Below is a small trained network, with its code and all its weights. Each question gives an input and a class and asks what happens when units are switched off, that is, made to give their printed mean instead of their output.

import numpy as np


def w(rows, s, z=0):
    codes = np.array(rows[::2]) - 128.0
    scale = np.full(codes.shape[1], s)
    scale[-1] = z or s
    return codes * scale


def f(y):
    return y / 2 * (1 + np.tanh(0.7978845608 * (y + 0.044715 * y**3)))


def log_softmax(a):
    a = a - a.max(-1, keepdims=True)
    return a - np.log(np.exp(a).sum(-1, keepdims=True))


def net(x, mask):
    res = np.array(x, float).reshape(1, 6) / 4 @ E
    y = f(res @ A[0][:, :-1].T + A[0][:, -1])
    res = res + np.where(mask, y, B[0][:, -1]) @ B[0][:, :-1]
    return log_softmax(res[-1] @ U[:, :-1].T + U[:, -1])


A, B = {}, {}
E = w([
[64,183,140,180,176,167,168,135,56,162,177,140],'x0',
[60,141,194,182,94,163,141,137,76,103,154,136],'x1',
[175,118,134,132,175,97,160,69,225,181,139,144],'x2',
[113,227,99,159,197,113,50,98,134,75,134,166],'x3',
[144,124,254,112,67,245,51,177,157,52,176,134],'x4',
[177,47,121,68,91,131,166,175,130,85,188,86],'x5',
],0.0074)
A[0] = w([
[175,96,113,96,142,145,91,129,113,99,164,138,175],'N1',
[221,94,146,98,115,121,92,86,253,161,109,163,165],'N2',
[60,207,204,160,80,245,70,191,97,74,169,147,219],'N3',
[106,217,77,179,193,84,152,47,97,126,113,133,236],'N4',
[193,108,154,105,143,94,125,157,207,154,113,99,176],'N5',
[88,211,22,196,241,64,122,60,120,189,99,169,243],'N6',
[170,53,112,49,91,82,177,151,72,122,138,80,164],'N7',
[169,96,89,64,105,133,200,192,83,111,124,67,171],'N8',
[198,70,101,36,91,102,144,125,184,178,120,94,255],'N9',
[46,97,178,214,106,164,212,150,101,196,107,133,163],'N10',
[217,95,159,71,88,78,123,100,228,129,133,146,187],'N11',
],0.006,0.0026)
B[0] = w([
[170,90,115,126,148,157,89,126,148,65,141,133,145],'N1',
[166,193,114,107,150,203,124,67,202,180,47,125,178],'N2',
[72,161,234,85,138,194,78,206,121,101,181,182,245],'N3',
[19,151,164,108,209,67,129,135,98,164,58,209,209],'N4',
[153,142,70,105,97,135,151,48,194,134,114,119,161],'N5',
[87,111,90,83,254,35,176,113,111,227,83,254,246],'N6',
[141,80,64,157,62,85,128,178,99,124,108,55,184],'N7',
[123,45,97,163,115,97,143,174,76,101,122,61,176],'N8',
[200,86,7,115,114,136,97,89,176,167,78,96,198],'N9',
[113,214,126,132,86,116,189,94,91,145,229,114,186],'N10',
[165,80,125,131,140,172,97,34,214,143,78,92,182],'N11',
],0.0064,0.011)
U = w([
[102,172,240,121,144,214,10,240,122,25,122,178,204],'0',
[83,163,97,120,231,3,173,102,111,185,60,230,213],'1',
[89,192,185,170,73,118,217,133,61,139,176,75,2],'2',
[160,64,35,144,83,68,131,219,85,85,92,34,78],'3',
[202,137,82,124,118,174,107,19,234,120,62,83,95],'4',
],0.0056,0.00094)

Each question gives the input, the list of numbers given to net, and the class t.
The units are the neurons (one row each of A and B). Each row of codes is followed by its name. A weight is (code - 128) times the scale printed after its matrix; where a second scale follows, it is the last column's (A, B and U).
mask holds one flag per neuron, in row order. A switched-off neuron (its flag False) gives its mean, the last column of its row in B, instead of its output. The means were averaged over made-up inputs and are rounded, as every weight is.
A unit's drop is (log p(t) with every unit on - log p(t) with that unit switched off) / (log p(t) with every unit on - log p(t) with every unit switched off).
The circuit of an input: a set's keep is (log p(t) with only the set's units on - log p(t) with every unit switched off) / (log p(t) with every unit on - log p(t) with every unit switched off). Starting from all 11 units, units are removed one at a time, each time the one whose removal leaves the highest keep (on an exact tie, the one counted first), for as long as the keep stays at least 0.8.
units of the circuit, in order: the units of the circuit, biggest drop first
most important unit: the unit with the biggest drop
top k neurons: the k neurons with the biggest drops, biggest first
drop of u: that unit's drop, to one decimal
input [5,7,-3,1,-1,0], class 0: units of the circuit, in order -> [N3]
input [3,-1,4,-8,7,3], class 4: units of the circuit, in order -> [N11; N9]
input [-1,4,5,3,1,3], class 4: units of the circuit, in order -> [N3; N6]
input [-1,7,-1,6,-3,6], class 0: units of the circuit, in order -> [N6; N9]
input [-2,5,6,5,2,3], class 4: units of the circuit, in order -> [N3; N6]
input [5,-2,6,2,3,2], class 4: units of the circuit, in order -> [N6; N4]
input [0,-6,-7,-4,0,-4], class 3: units of the circuit, in order -> [N6; N3; N2]
input [0,5,-3,-3,-1,5], class 3: units of the circuit, in order -> [N7; N8]
input [-6,-1,-4,-6,-6,3], class 3: top 2 neurons -> [N7; N8]
input [-7,-6,-6,-1,-7,1], class 3: top 2 neurons -> [N7; N8]
input [5,5,-2,-4,-2,0], class 2: top 2 neurons -> [N10; N6]
input [-2,3,-1,-7,2,1], class 3: top 2 neurons -> [N7; N8]
input [1,1,7,1,6,-3], class 0: top 3 neurons -> [N9; N3; N6]
input [8,-3,-1,6,3,1], class 0: most important unit -> N3
input [-1,-5,4,-1,-1,3], class 4: drop of N9 -> 0.0
input [6,-3,7,1,7,-1], class 0: drop of N9 -> 0.1
input [7,-2,7,-8,0,8], class 3: drop of N7 -> 0.4
input [0,1,-3,-7,1,-1], class 3: drop of N10 -> -0.1
